Each row has a name. Each question is about the rows just above it.

14,7,-32,-11,-1,-14,-44,5,-45,9,2,13,5,59,5,16,-51,-13,-6,22,83,-17,44,-14,101,-4,47,18,11,34,19,6,37,-20,-19 = rukur
-12,-61,24,30,82,16,30,59,-7,-3,-24,23,95,-17,-13,45,3,-3,10,5,-30,11,34,-7,30,48,11,-13,-1,36,81,59,53,-55,0 = Geruz
-12,-52,-49,-9,-19,-8,-53,9,26,6,-10,-14,20,-49,3,31,-6,22,-13,3,98,12,10,-44,-14,9,-16,-1,35,33,-45,-77,-57,36,4 = pobop
13,16,56,-13,28,-39,-15,40,-27,5,-23,31,-24,-73,-17,3,44,-22,-18,3,-41,18,33,52,31,26,26,9,-49,28,21,-26,-36,-32,6 = Tika
5,67,27,22,-46,42,-20,-18,-24,-24,-23,-4,36,-76,-9,19,0,-14,20,9,51,17,13,-34,-29,13,25,8,-1,29,45,-28,-60,-5,-3 = Zat
-6,-4,20,-2,-10,-6,30,11,33,-8,-2,-17,71,-57,-11,-38,16,35,-24,-6,-44,41,84,-23,2,-4,42,-3,18,-76,107,-14,-83,-19,1 = Zipaz
18,-34,50,-4,60,41,7,-70,-11,12,-19,13,-68,-27,-10,23,-52,-19,-15,21,-57,-5,61,-7,-25,4,25,7,4,-7,-73,20,-77,-2,-4 = vonut
12,18,22,-23,19,8,-18,68,26,-9,-20,17,7,0,-9,39,-7,23,41,-7,-17,15,-2,3,47,-15,-8,21,24,34,-99,-99,-20,25,-11 = Zake
19,73,-84,14,1,54,36,3,11,3,28,-44,-7,-36,-8,-11,-5,-13,-20,6,95,12,107,0,77,-19,-87,-20,-31,-56,32,43,110,-33,-5 = muni
-17,-47,79,4,-36,36,-5,-18,36,8,34,-10,3,-31,-11,35,7,0,7,-8,73,0,-32,16,3,-46,3,22,-13,17,26,-50,35,-44,6 = buz
15,2,-76,20,14,13,-22,-4,1,9,-8,-9,17,32,17,-31,9,5,1,13,30,4,46,-49,-9,-4,2,-5,15,61,16,-50,-44,-1,-5 = sav
-1,-57,54,-9,24,-20,-36,40,-6,4,58,37,-59,69,27,13,-15,0,4,12,1,3,-46,-3,35,7,30,-7,47,53,-35,-90,15,-53,-8 = keli
How many entries does 5,67,27,22,-46,42,-20,-18,-24,-24,-23,-4,36,-76,-9,19,0,-14,20,9 have?
20
Count the entries of 5,67,27,22,-46,42,-20,-18,-24,-24,-23,-4,36,-76,-9,19,0,-14,20,9,51,17,13,-34,-29,13,25,8,-1,29,45,-28,-60,-5,-3:
35
How many entries does 13,16,56,-13,28,-39,-15,40,-27,5,-23,31,-24,-73,-17,3,44,-22,-18,3,-41,18,33,52,31,26,26 have?
27
Number of entries in 12,18,22,-23,19,8,-18,68,26,-9,-20,17,7,0,-9,39,-7,23,41,-7,-17,15,-2,3,47,-15,-8,21,24:
29
How many entries does 13,16,56,-13,28,-39,-15,40,-27,5,-23,31,-24,-73,-17,3,44,-22,-18,3,-41,18,33,52,31,26,26,9,-49,28,21,-26,-36,-32 have?
34
Number of entries in -12,-52,-49,-9,-19,-8,-53,9,26,6,-10:
11
Count the entries of -12,-52,-49,-9,-19,-8,-53,9,26,6,-10,-14,20,-49,3,31,-6,22,-13,3,98,12,10,-44,-14,9,-16,-1,35,33,-45,-77,-57,36,4:
35

24,56,-7,17  pegir
-51,-50,-27,19  Ripu
29,-23,36,54  dutos
61,43,-21,-63  ked
-88,-33,-44,-31  teku
Count the entries of 61,43,-21:
3
Number of entries in 29,-23:
2
Count the entries of 61:
1

32,54,-91,-66,-64,-66,70,-86,19 = mub
5,33,-10,-18,-7,-26,34,-13,32 = nesat
-6,-6,16,8,40,-6,14,38,-3 = Sepe
4,64,-14,-11,-63,6,25,-64,23 = Pipem
-14,-6,40,25,48,11,0,52,1 = moviz
-3,-1,-6,14,2,21,4,0,-50 = silig
-57,-4,108,93,13,115,-69,38,-34 = Makap
-10,25,14,6,-6,4,10,-5,18 = pabit
10,7,-16,-22,36,-49,40,24,21 = suf
-4,52,24,6,-26,17,17,-16,35 = bevu
30,49,-60,-56,-20,-72,69,-38,43 = Paket
-31,-35,67,52,73,39,-26,83,-26 = tekol
Count the entries of -14,-6,40,25,48,11,0,52,1:
9
Count the entries of 4,64,-14,-11,-63,6,25:
7
Number of entries in -3,-1,-6,14,2,21,4,0:
8
How many entries does 5,33,-10,-18 have?
4
Number of entries in -10,25,14,6,-6,4,10:
7

-46,7,36,-33,54,-31,-17,-37,4 -> Lova
-46,7,2,-33,54,-31,-17,-37,4 -> nolog
18,43,32,5,-2,42,-26,13,-24 -> zagan
-112,3,36,-6,-6,-23,-26,14,-2 -> beve
Number of entries in 18,43,32,5,-2,42,-26:
7
Number of entries in -112,3,36,-6,-6,-23:
6

16,-58,27,-10 : buta
-14,88,13,-20 : dit
7,-54,-2,47 : Tezez
27,-37,17,72 : Siv
How many entries does 7,-54 have?
2
How many entries does 16 have?
1

12,-2,-10,-30,-1,-6,-15,2,-25,16,-10,57,6,-17,-26,3,17,-9,-4,-27,-6,-2,10,-4,-34,2,-14,-3,-10,17,5,11,0,98,-15,-20,-11,19,22,-3,-2,-56,23,3,2 = babun
69,17,-14,-18,32,-6,2,-5,-42,51,22,-10,0,6,4,-2,-28,-4,13,4,-4,-2,3,-8,10,8,-5,3,-7,40,7,17,-1,-49,-61,-5,8,9,8,6,-7,-69,11,-6,4 = Zalus
-1,-2,8,-23,26,-4,-13,-3,-49,1,36,-29,6,-17,-4,10,-26,5,0,5,5,-16,4,28,0,0,-22,-4,-22,-40,-3,4,6,53,36,-4,4,-5,-20,7,1,-3,21,4,4 = rufo
-1,-2,8,-23,26,-4,-13,-3,-49,1,36,-29,6,-17,-4,10,-26,5,0,5,5,-16,4,28,0,0,-22,-17,-22,-40,-3,0,6,53,36,-4,4,-5,-20,7,1,-3,21,4,4 = fab
Number of entries in 12,-2,-10,-30,-1,-6,-15,2,-25,16,-10,57,6,-17,-26,3,17,-9,-4,-27,-6,-2,10,-4:
24
Count the entries of -1,-2:
2
Number of entries in 12,-2,-10,-30,-1:
5
Number of entries in -1,-2,8,-23,26,-4,-13,-3,-49,1,36,-29,6,-17,-4,10,-26,5,0,5,5,-16,4,28:
24

-70,-21,-1,29,-5,-20,40,-75,39,-34,-28 : lig
-12,34,-5,68,-34,9,85,66,75,52,87 : Gem
-66,96,78,78,51,-78,68,-25,47,-8,2 : rim
-70,-21,-1,29,-5,-20,39,-59,31,-25,-37 : peko
How many entries does -12,34,-5,68,-34,9,85,66 have?
8
Number of entries in -66,96,78,78:
4
Count the entries of -70,-21,-1,29,-5,-20,40,-75,39,-34,-28:
11
Number of entries in -66,96,78,78,51:
5

5,89,-19,-8,-9,-1,36,3,37  Vusa
25,106,-27,0,-2,-2,45,15,1  liseb
6,76,-21,6,-10,1,34,2,25  kugu
Count the entries of 5:
1
Number of entries in 25,106,-27,0,-2,-2,45,15,1:
9

-10,38,-59,-20,4,-50,-55,30,-11,-43,-40,-10,-31,36,-57,-65,19,48,-21,35,-7,-79,23,26,-8 : Getib
-70,42,64,75,-42,23,55,-76,-43,57,27,73,43,62,72,-4,45,-53,74,21,-9,51,26,53,-68 : mari
-32,42,34,-2,-7,-12,0,-1,-21,-27,25,1,-18,-7,-19,-40,9,-3,8,25,26,-8,4,-48,29 : lusob
-23,52,-79,-49,-61,-83,18,77,-10,32,-19,48,-47,12,7,-46,12,19,-38,5,61,-12,-4,-52,-2 : Mus
-45,83,38,48,-81,-36,39,-4,-28,34,-10,101,36,25,57,-68,52,-22,56,29,53,30,9,34,-50 : Dati
Count the entries of -70,42,64,75,-42,23,55,-76:
8
How many entries does -45,83,38,48,-81,-36,39,-4,-28 have?
9
Count the entries of -32,42,34,-2,-7,-12,0,-1,-21,-27,25,1,-18,-7,-19,-40,9,-3,8,25,26,-8,4,-48,29:
25
Count the entries of -45,83,38,48,-81,-36,39,-4,-28,34,-10,101,36,25:
14

19,-2,11,-6,-10,-9,9,9,5,-15,-10,20,4,3,-5,4,-1,0,-15,1,12,-4 : deri
36,-5,23,-13,-20,-18,16,20,9,-28,-19,38,12,4,-6,7,0,0,-28,2,24,-10 : Bagam
23,-1,15,-7,-12,-11,9,10,5,-17,-11,23,6,4,-5,5,-2,-1,-17,1,14,-5 : rofa
73,-38,70,-60,-80,-50,44,75,61,-59,-82,103,73,-8,39,-1,-3,0,-59,12,41,-62 : geb
Count the entries of 36,-5,23,-13,-20,-18,16,20,9,-28,-19,38,12,4,-6,7:
16
Count the entries of 36,-5,23,-13,-20:
5
How many entries does 36,-5,23,-13,-20,-18 have?
6
How many entries does 23,-1,15,-7,-12,-11,9,10,5,-17,-11,23,6,4,-5,5,-2,-1,-17,1,14,-5 have?
22
Number of entries in 23,-1,15,-7,-12,-11,9,10,5,-17,-11,23,6,4,-5,5,-2,-1,-17,1:
20
Count the entries of 36,-5,23,-13,-20,-18,16,20,9,-28,-19,38,12,4,-6,7,0:
17

41,30,18,-27,-23,15,-31,-24,-38,37,-55,-6,-51  Dudef
-11,6,-59,21,-91,-36,52,-8,-4,4,8,-30,46  Sel
4,-80,-18,-15,34,-63,-44,55,-21,-37,-12,-40,-55  nuv
-23,112,8,12,52,48,17,-58,-33,43,0,1,-7  gamis
25,34,14,-57,32,77,28,-5,24,81,36,5,-25  seluf
-23,112,8,12,52,48,17,-58,82,12,-48,-28,2  Bonog
-23,112,8,12,52,48,17,-58,82,12,-48,-28,-36  Navuz
-49,-50,53,-72,-27,-33,73,-38,-9,-42,29,-7,-12  Sovat
How many entries does -23,112,8,12,52,48,17,-58 have?
8
Number of entries in -11,6,-59,21,-91,-36,52,-8,-4,4,8,-30,46:
13
Number of entries in -11,6,-59,21:
4

74,-85,-73,78,32  sasuv
-28,22,65,-9,-25  nimal
35,-5,-38,34,0  Doko
34,-59,-21,49,17  fopug
76,-87,-73,80,38  pir
Number of entries in 76:
1
Number of entries in 74,-85,-73,78,32:
5
How many entries does 34,-59,-21,49 have?
4
Count the entries of 34,-59,-21:
3
How many entries does 74,-85,-73 have?
3
How many entries does 76,-87,-73,80 have?
4

-34,-29,-28,-31,-58,-2,15,-45,-69,56 : zuzam
-104,13,-4,36,-34,-71,-13,-61,40,55 : fifen
-104,13,-4,36,-34,20,0,-33,-11,34 : nivi
-53,81,28,6,-3,43,-49,-23,-9,-48 : bogal
63,-62,45,8,44,27,51,23,46,-47 : zulev
-7,48,-17,-9,80,-25,-12,21,-71,31 : nuli
-104,13,-4,46,-34,20,0,-33,-11,34 : nibim
19,1,-68,-11,-9,-4,5,-59,6,30 : kovo
19,1,-68,-11,-9,-4,53,12,-43,11 : Banip
How many entries does 19,1,-68,-11,-9 have?
5
Number of entries in 63,-62,45,8:
4
Count the entries of -104,13,-4,46,-34,20,0:
7
Number of entries in -7,48,-17,-9,80,-25,-12,21,-71:
9
Number of entries in -53,81,28,6:
4
Number of entries in -34,-29,-28:
3

-28,82,20,8,38,46 -> Bive
-39,95,30,6,52,66 -> loref
-51,113,44,18,42,89 -> kipa
Number of entries in -51,113,44,18,42,89:
6
Count the entries of -39,95,30,6,52,66:
6
Number of entries in -28,82,20:
3
Count the entries of -51,113,44,18:
4
Count the entries of -51,113,44,18,42:
5
Number of entries in -28,82,20,8:
4

30,-48,-16,-14,21,-20,-58,26,27,-14,-1,-32,7,-8,-88,-112,6,38,14,-101,77,22,21,-42,11,-1,-24,-111,9  fuga
2,0,49,-48,72,-16,-22,-26,73,0,-61,60,18,-65,4,4,-4,38,9,46,-38,7,62,97,59,-22,20,48,-21  pelo
-43,24,50,-59,81,29,59,7,55,-6,-87,80,1,-81,-18,41,12,12,-2,109,-86,27,28,96,45,-22,-9,79,-48  Teneg
32,-26,7,-34,27,-29,-72,-8,63,5,-37,13,29,-23,-56,-78,5,31,33,-64,48,-1,20,6,20,-5,-3,-80,19  bib
How many entries does 30,-48,-16,-14,21,-20,-58,26,27,-14,-1,-32,7,-8,-88,-112,6,38,14,-101,77,22,21,-42,11,-1,-24,-111,9 have?
29
Number of entries in 2,0,49,-48,72,-16,-22,-26,73,0,-61,60,18,-65,4,4,-4,38,9:
19
Count the entries of 30,-48,-16,-14,21,-20,-58,26,27,-14,-1,-32,7,-8,-88,-112:
16
How many entries does 30,-48,-16,-14,21,-20,-58,26,27,-14,-1,-32,7,-8,-88,-112,6,38,14,-101,77,22,21,-42 have?
24
Count the entries of -43,24,50,-59,81,29,59,7,55,-6,-87,80:
12
Number of entries in 2,0,49,-48,72,-16,-22,-26,73,0,-61,60,18,-65,4,4:
16

-5,5,-5,-6,15,6,6,-13,-6,-3,-7,-6,-2,-6,10,3,8,-5 -> bozaf
2,-2,0,-1,-2,-1,0,-2,-1,-1,-1,2,0,2,2,0,1,-1 -> Vaf
50,-63,14,45,87,-24,-55,-52,44,-46,17,7,24,-83,-10,-88,-80,-28 -> lume
-46,-31,-30,20,-68,34,-51,-1,24,13,58,69,41,-33,37,-4,6,52 -> repe
Number of entries in -5,5:
2
Count the entries of 50,-63,14,45,87,-24,-55,-52,44,-46,17,7,24,-83,-10,-88,-80:
17
Number of entries in 50,-63,14,45,87,-24,-55,-52,44:
9

47,17,-45,13,1 : Pulor
-8,-19,-54,18,3 : sek
12,95,-38,-45,37 : zoda
20,-45,-17,12,4 : bola
-4,27,-34,30,4 : rok
2,-6,1,-9,15 : kirer
-64,-64,92,6,-20 : neta
-18,-51,97,-46,-23 : dulag
Number of entries in 2,-6,1,-9,15:
5
Number of entries in -64:
1

-54,-7,65,-24,-4 : Famen
52,9,-23,15,12 : Gede
-32,-15,49,-23,-4 : simez
-40,-10,66,-27,-2 : vik
58,25,20,6,53 : nedes
-90,15,56,-8,-33 : Boful
-45,5,55,-15,1 : Kelus
2,84,13,40,31 : lilav
-29,18,49,-6,6 : Nopuz
22,13,7,5,21 : Dag
3,0,51,-17,23 : bovef
-37,-21,63,-31,-1 : daf
Count the entries of 52,9:
2
How many entries does 3,0,51,-17,23 have?
5
Number of entries in 22,13,7:
3
Count the entries of 58:
1

-42,-60,-14,7,-26,-42,114,-49,-58,-13,-8,89,3,-65,1  tagi
58,35,85,94,67,-12,-56,-94,5,-54,-85,-90,-69,48,-37  nevu
-78,-10,41,30,-105,56,89,21,15,-2,80,49,60,-65,18  bodi
How many entries does -42,-60,-14,7,-26,-42,114 have?
7
How many entries does -78,-10,41,30 have?
4

-85,24,-50,-90,-64,56,-8,25,-61,31,42,-7,15,-6 = vebo
41,35,9,17,17,53,-54,36,-52,37,0,23,15,43 = valol
-85,24,-50,-90,-64,56,-8,25,-61,31,42,12,15,-6 = Gam
How many entries does -85,24,-50,-90,-64,56 have?
6
Count the entries of 41,35,9,17:
4
Number of entries in 41,35,9,17,17,53,-54,36,-52,37,0,23:
12
Count the entries of -85,24,-50,-90,-64,56,-8,25,-61,31,42,-7,15,-6:
14
Count the entries of -85,24,-50,-90,-64,56,-8,25,-61,31,42,12,15,-6:
14
Count the entries of -85,24,-50,-90,-64:
5
Number of entries in -85,24,-50:
3

-22,6,56,10,2,-66,-4,8,22,11,-58,2,-10,19,-3,6,-66 -> Vimo
-67,4,-42,-15,13,-22,-20,37,-11,-21,-44,-29,1,36,-2,12,-49 -> Pev
-34,-40,24,-6,-47,49,7,29,-27,28,1,-56,14,2,-54,-10,-31 -> Kot
-22,6,56,10,2,-66,-4,8,22,11,22,2,-10,19,-3,6,-66 -> pepi
-8,17,21,-37,-5,36,57,-18,5,8,28,37,40,15,-28,23,-13 -> solem
-18,-1,34,-57,-51,11,23,-18,18,25,-2,19,-14,-16,-11,-20,-39 -> Zom
13,30,46,13,-6,21,-22,-48,-17,-11,-35,63,26,-32,-5,-44,39 -> kazi
-22,6,56,10,2,-66,-4,8,22,11,-58,2,9,19,-3,6,-66 -> liv
24,-87,-46,22,-16,-5,-38,-16,-22,-51,-24,12,54,-20,-39,-13,-16 -> vamem
Count the entries of -67,4,-42,-15,13,-22,-20,37,-11,-21,-44,-29,1,36,-2,12,-49:
17
How many entries does -18,-1,34,-57,-51,11,23,-18,18,25,-2,19,-14,-16,-11,-20,-39 have?
17
How many entries does 13,30,46,13,-6,21,-22 have?
7

7,-23,-18,-15,43,-2,5,5,9,-72,-117,-1,-37,9,19,-2,21,20 = Poka
7,-23,-1,-15,43,-2,5,5,9,65,-83,-28,-93,-35,59,32,-8,4 = letu
-20,20,0,-11,13,-14,5,-2,5,29,-40,-2,55,61,20,9,13,0 = git
7,-23,-18,-15,43,-2,5,5,9,65,-83,-28,-93,-35,-41,32,-8,4 = vivi
7,-23,-18,-15,43,-2,5,5,9,65,-83,-28,-15,-44,8,-15,-4,-17 = vis
Count the entries of 7,-23,-1,-15,43,-2,5,5,9,65,-83,-28,-93,-35,59,32,-8,4:
18
How many entries does -20,20,0,-11,13,-14,5,-2,5,29,-40,-2,55,61,20,9 have?
16

